Rows and roughly how far along a hidden order each lies, from 0 to 15
[-1.76 -0.12 -2.60  1.27  1.49  0.21  2.38 -2.35  3.77 -0.54 -1.42  3.20
  1.52 -3.85  1.81 -0.43 -0.35  1.62  1.21 -0.07 -0.85] | 13
[-0.99 -0.73 -3.48  1.45  2.90  1.07  2.77 -2.55  6.43 -2.14 -1.45  2.92
  1.88 -5.14  2.07 -1.59 -2.27  0.72  1.90 -0.89 -1.12] | 14
[-3.00 -3.40 -1.54  1.39  4.63 -0.96  3.74 -1.73  1.97 -3.40  1.46 -1.34
  3.55 -3.16  1.53 -0.29 -1.64 -0.32  1.24 -0.55  1.41] | 9
[-2.00 -3.06 -2.07  1.41  5.46 -1.27  3.41 -4.18  4.07 -2.50  1.95 -0.71
  4.19 -3.11  2.25 -0.45 -2.44  1.27  1.02  0.24  1.39] | 11
[-2.45 -1.71 -3.20  1.60  2.63 -1.21  3.29 -2.89  4.01 -3.33  0.54 -0.08
  2.90 -5.06  3.22 -0.50 -0.86  1.43  2.88  0.81  0.86] | 12
[-2.55 -2.92 -2.20  3.02  2.94  0.68  5.04 -3.01  3.83 -2.46  0.77  1.81
  2.85 -3.29  4.50  0.00 -0.98  2.90 -1.59 -1.00  1.49] | 4
[-2.22 -3.09 -2.87  2.13  4.52 -0.42  3.89 -3.30  2.80 -3.89  1.49  0.72
  2.68 -3.50  2.91  0.02 -1.64  2.25  0.34  0.87  1.59] | 6
[-3.35 -2.90 -3.81  2.96  2.13  0.51  5.24 -3.66  6.88 -2.72 -1.90  3.13
  2.97 -5.21  4.99 -0.91 -0.91  2.75  1.11 -1.64  0.78] | 13
[-1.68 -0.52 -3.13  1.55  0.34  0.70  2.98 -1.73  3.85 -1.43 -2.38  1.09
  0.66 -3.19  1.95 -1.69  1.27  1.11  1.82 -1.03  0.87] | 8
[ 0.38 -1.13 -2.59  1.17  2.04  1.19  1.36 -1.03  2.81 -3.58 -0.66 -0.35
 -0.22 -3.42  0.42 -1.48 -2.63  0.12  1.06 -0.97  0.42] | 4
[-0.28 -1.68 -2.89  2.47  0.71  1.70  4.00 -2.83  3.77 -1.51 -2.70  4.76
  0.79 -2.94  3.34 -1.10 -0.60  5.70 -2.08 -2.10  2.49] | 0
[-2.58 -0.73 -3.43  2.13 -0.62  0.37  4.09 -2.29  7.94 -0.74 -3.88  2.69
  4.20 -6.57  5.75 -1.31  1.55  3.70  2.20 -1.25  2.08] | 15
[-2.23 -2.26 -0.90  1.30  2.53 -0.32  3.23 -4.42  0.09 -1.27  1.06  0.84
  2.72 -0.99  3.07  0.81  0.02  3.26 -1.58  0.85  2.14] | 2
[-1.68 -0.74 -2.82  1.82 -1.08  0.77  2.54 -1.32  3.72 -0.95 -2.46  1.53
  1.33 -3.18  3.14 -1.10 -0.22 -0.41  0.76 -1.99  0.48] | 7
[-0.78 -0.82 -2.53  1.96 -0.85  2.32  2.59 -2.95  4.51 -0.22 -2.94  4.91
  0.46 -3.04  4.25 -0.85 -0.61  4.30 -2.30 -1.88  0.56] | 3
[-1.09 -1.64 -2.30  1.35  3.89  0.79  1.80 -0.70  5.63 -2.40 -1.37 -0.18
  1.86 -3.65  0.28 -1.94 -3.65 -2.17  1.89 -2.71 -0.87] | 12
[-1.59 -0.67 -2.23  1.06 -0.02  0.76  2.40 -1.56  5.61 -0.27 -2.74  3.04
  2.91 -4.99  3.20 -0.98  0.49  3.48  0.63 -1.55  0.38] | 13

New part:
[-2.97  1.30 -4.32 -2.29  0.33  0.21  0.44 -3.58 -1.81 -0.90  7.48 -1.19
  0.56  3.05  1.50  3.64 -2.76 -1.31 -0.22 -0.21 -0.59  2.71  1.21 -1.13
 -0.30  1.21 -5.14 -0.88  5.79  2.57  1.11  0.41] | 15
[-4.14 -1.09  1.93 -0.21 -1.09  1.07  0.45  0.22  0.97 -1.38  4.69 -1.35
 -0.03 -2.28  1.03  1.11  0.44  0.92  2.01 -0.03  1.28  3.12  0.33  1.14
  1.39  0.48 -1.04  0.92  1.31 -0.70 -0.10  0.41] | 7
[-3.00  0.83 -3.75 -1.34 -0.40  0.66  0.41 -2.54 -1.10 -1.24  4.39 -1.24
  0.38  3.16  1.79  2.49 -2.65 -1.33  0.20 -0.23 -0.04  1.19  0.79 -0.97
 -0.48  0.88 -5.22 -0.49  3.75  2.13  0.69  0.21] | 13
[-6.31 -1.77  3.53  0.02  1.23  0.69 -0.26  2.59  2.16 -1.22  9.99 -1.91
 -0.22 -6.85  0.39  0.50  2.30  3.86  3.47 -0.13  1.31  6.22  0.41  2.60
  5.63  0.48  3.04  1.09  4.52 -2.09  0.14  1.19] | 3
[-0.71 -0.72  0.74 -0.36 -1.33  1.01  0.58 -0.84  0.16 -1.88  1.54 -1.47
  0.02 -0.36  1.51  1.42 -1.21  0.04  1.46 -0.06  0.85  1.00  0.31  0.33
  0.59  0.56 -3.66  0.61  0.79  0.05 -0.04  0.15] | 9
[-6.03 -0.54  1.01 -0.35 -0.63  1.03  0.30  0.52  1.34 -2.04  7.00 -1.58
  0.03 -2.73  0.98  1.33  0.06  1.61  1.84 -0.11  0.91  4.08  0.67  1.22
  2.65  0.55 -1.07  0.76  1.79 -0.23  0.10  0.63] | 8
[-3.23 -1.25  2.42  0.71 -1.73  1.12  0.44  1.55  0.99 -2.41  1.63 -1.12
 -0.12 -1.93  0.65 -1.11  0.76  0.64  1.94  0.09  1.33  1.44 -0.03  1.48
  1.23  0.05 -1.26  1.19 -1.22 -1.13 -0.47  0.28] | 6
[-2.40 -2.01  5.41  1.94 -2.27  1.02 -0.02  2.88  2.13 -1.87 -2.40 -0.74
 -0.41 -2.99 -0.57 -0.53  2.84  1.99  2.01  0.20  1.57 -0.48 -0.86  1.54
  1.54 -0.61  0.77  1.52 -5.07 -2.14 -1.27 -0.02] | 2
[-3.19 -0.70  0.79 -0.22 -1.65  1.05  0.61 -0.66  0.56 -3.37  1.54 -1.14
  0.03 -0.41  0.87  1.67 -0.35  0.01  1.26 -0.04  0.57  1.09  0.24  0.08
 -0.04  0.56 -3.77  0.68 -1.17  0.57 -0.14  0.13] | 9
[-3.13 -0.20 -0.87 -0.61 -1.24  0.90  0.53 -1.20 -0.12 -1.91  1.90 -1.10
  0.15 -0.30  0.79  2.47 -0.81 -0.63  0.71 -0.16  0.60  1.05  0.45 -0.29
 -0.47  0.71 -3.98  0.15  1.19  0.78  0.04  0.19] | 10
[-3.00 -1.71  7.23  2.14 -0.86  0.68 -0.53  3.83  2.82 -1.71 -2.05 -0.57
 -0.63 -4.41 -0.63 -1.72  3.53  2.78  2.54 -0.02  1.55  0.87 -0.77  1.76
  3.38 -0.74  3.17  1.38 -3.68 -3.07 -1.01  0.31] | 0
[-1.46  0.77 -3.58 -1.39 -0.82  0.66  0.50 -2.56 -0.76 -1.15  2.91 -0.98
  0.20  1.92  1.16  2.37 -1.96 -1.34  0.39 -0.19  0.12  0.76  0.61 -0.70
 -0.47  0.68 -4.40 -0.39  2.23  1.59  0.40  0.07] | 12
[-4.16 -0.74  0.95  0.06 -1.95  1.08  0.52 -0.16  0.30 -1.77  1.07 -1.38
  0.01 -1.05  0.99  1.32 -0.52  0.03  1.24 -0.05  1.20  1.33  0.23  0.57
  0.45  0.42 -2.77  0.67  0.16  0.22 -0.26  0.27] | 9
[-1.38  1.33 -5.29 -1.83 -0.31  0.50  0.44 -3.09 -0.97 -1.22  4.79 -0.96
  0.50  2.89  1.58  3.15 -2.91 -1.79 -0.42 -0.15 -0.11  0.70  1.21 -0.95
 -0.65  1.21 -4.85 -0.94  3.67  2.36  0.85  0.27] | 15
